Below is a small trained network, with its code and all its weights. Each question gives an input and a class and asks what happens when units are switched off, that is, made to give their printed mean instead of their output.

import numpy as np


def w(rows, s, z=0):
    codes = np.array(rows[::2]) - 128.0
    scale = np.full(codes.shape[1], s)
    scale[-1] = z or s
    return codes * scale


def f(y):
    return np.maximum(y, 0)


def log_softmax(a):
    a = a - a.max(-1, keepdims=True)
    return a - np.log(np.exp(a).sum(-1, keepdims=True))


def net(x, mask):
    res = np.array(x, float).reshape(1, 4) / 4 @ E
    y = f(res @ A[0][:, :-1].T + A[0][:, -1])
    res = res + np.where(mask, y, B[0][:, -1]) @ B[0][:, :-1]
    return log_softmax(res[-1] @ U[:, :-1].T + U[:, -1])


A, B = {}, {}
E = w([
[95,141,137,252,176],'x0',
[43,95,9,109,102],'x1',
[71,13,153,94,157],'x2',
[124,130,130,127,129],'x3',
],0.016)
A[0] = w([
[91,143,42,88,76,152],'N1',
[137,80,200,172,172,178],'N2',
[111,224,72,193,208,213],'N3',
[87,104,45,227,171,153],'N4',
[54,66,63,144,192,147],'N5',
[117,74,170,42,127,193],'N6',
[125,183,70,129,121,117],'N7',
[136,72,153,60,141,141],'N8',
[128,163,132,147,165,109],'N9',
[135,183,89,75,4,246],'N10',
[131,107,207,165,118,190],'N11',
[139,202,173,58,41,246],'N12',
[183,156,163,100,140,253],'N13',
[214,193,154,121,116,155],'N14',
[146,159,169,197,154,101],'N15',
],0.014,0.0049)
B[0] = w([
[64,120,40,138,105,228],'N1',
[67,255,202,139,183,211],'N2',
[212,151,143,55,71,251],'N3',
[185,110,213,125,60,248],'N4',
[73,36,215,170,110,247],'N5',
[145,132,72,126,203,225],'N6',
[126,182,106,129,87,181],'N7',
[132,124,23,89,216,203],'N8',
[139,171,170,117,109,167],'N9',
[90,110,85,238,87,236],'N10',
[115,177,174,141,170,200],'N11',
[215,70,124,194,162,237],'N12',
[238,67,188,143,243,217],'N13',
[203,73,156,121,143,243],'N14',
[133,183,177,98,133,217],'N15',
],0.0094,0.019)
U = w([
[154,27,169,179,151,189],'0',
[184,168,133,54,141,47],'1',
[151,101,102,53,220,214],'2',
[62,180,154,185,167,187],'3',
[115,156,52,223,95,169],'4',
[142,140,110,71,9,139],'5',
[62,63,67,113,167,1],'6',
],0.013,0.0043)

Each question gives the input, the list of numbers given to net, and the class t.
The units are the neurons (one row each of A and B). Each row of codes is followed by its name. A weight is (code - 128) times the scale printed after its matrix; where a second scale follows, it is the last column's (A, B and U).
mask holds one flag per neuron, in row order. A switched-off neuron (its flag False) gives its mean, the last column of its row in B, instead of its output. The means were averaged over made-up inputs and are rounded, as every weight is.
A unit's drop is (log p(t) with every unit on - log p(t) with that unit switched off) / (log p(t) with every unit on - log p(t) with every unit switched off).
The circuit of an input: a set's keep is (log p(t) with only the set's units on - log p(t) with every unit switched off) / (log p(t) with every unit on - log p(t) with every unit switched off). Starting from the 12 units with the biggest drops (on a tie, the unit counted first), units are removed one at a time, each time the one whose removal leaves the highest keep (on an exact tie, the one counted first), for as long as the keep stays at least 0.8.
units of the circuit, in order: the units of the circuit, biggest drop first
most important unit: the unit with the biggest drop
k most important neurons: the k neurons with the biggest drops, biggest first
drop of u: that unit's drop, to one decimal
input [-4,7,1,-4], class 6: most important neuron	[N5]
input [3,4,0,8], class 5: 2 most important neurons	[N13; N12]
input [-1,-3,1,0], class 2: units of the circuit, in order	[N5; N4]
input [0,1,-8,0], class 4: 2 most important neurons	[N10; N4]
input [3,-2,0,-1], class 1: 2 most important neurons	[N10; N5]
input [1,-4,-7,-6], class 1: 3 most important neurons	[N5; N3; N15]
input [0,7,-2,-8], class 4: 2 most important neurons	[N10; N1]
input [4,7,0,8], class 5: 2 most important neurons	[N13; N12]
input [7,4,0,5], class 5: 3 most important neurons	[N3; N13; N12]
input [-6,1,-5,8], class 4: 2 most important neurons	[N10; N5]
input [-6,1,-4,6], class 4: drop of N5	0.2
input [1,-4,-2,-3], class 1: drop of N5	0.7
input [-8,-8,4,-6], class 2: drop of N15	0.0
input [4,0,7,4], class 3: drop of N2	0.6
input [-3,0,6,6], class 2: most important unit	N10
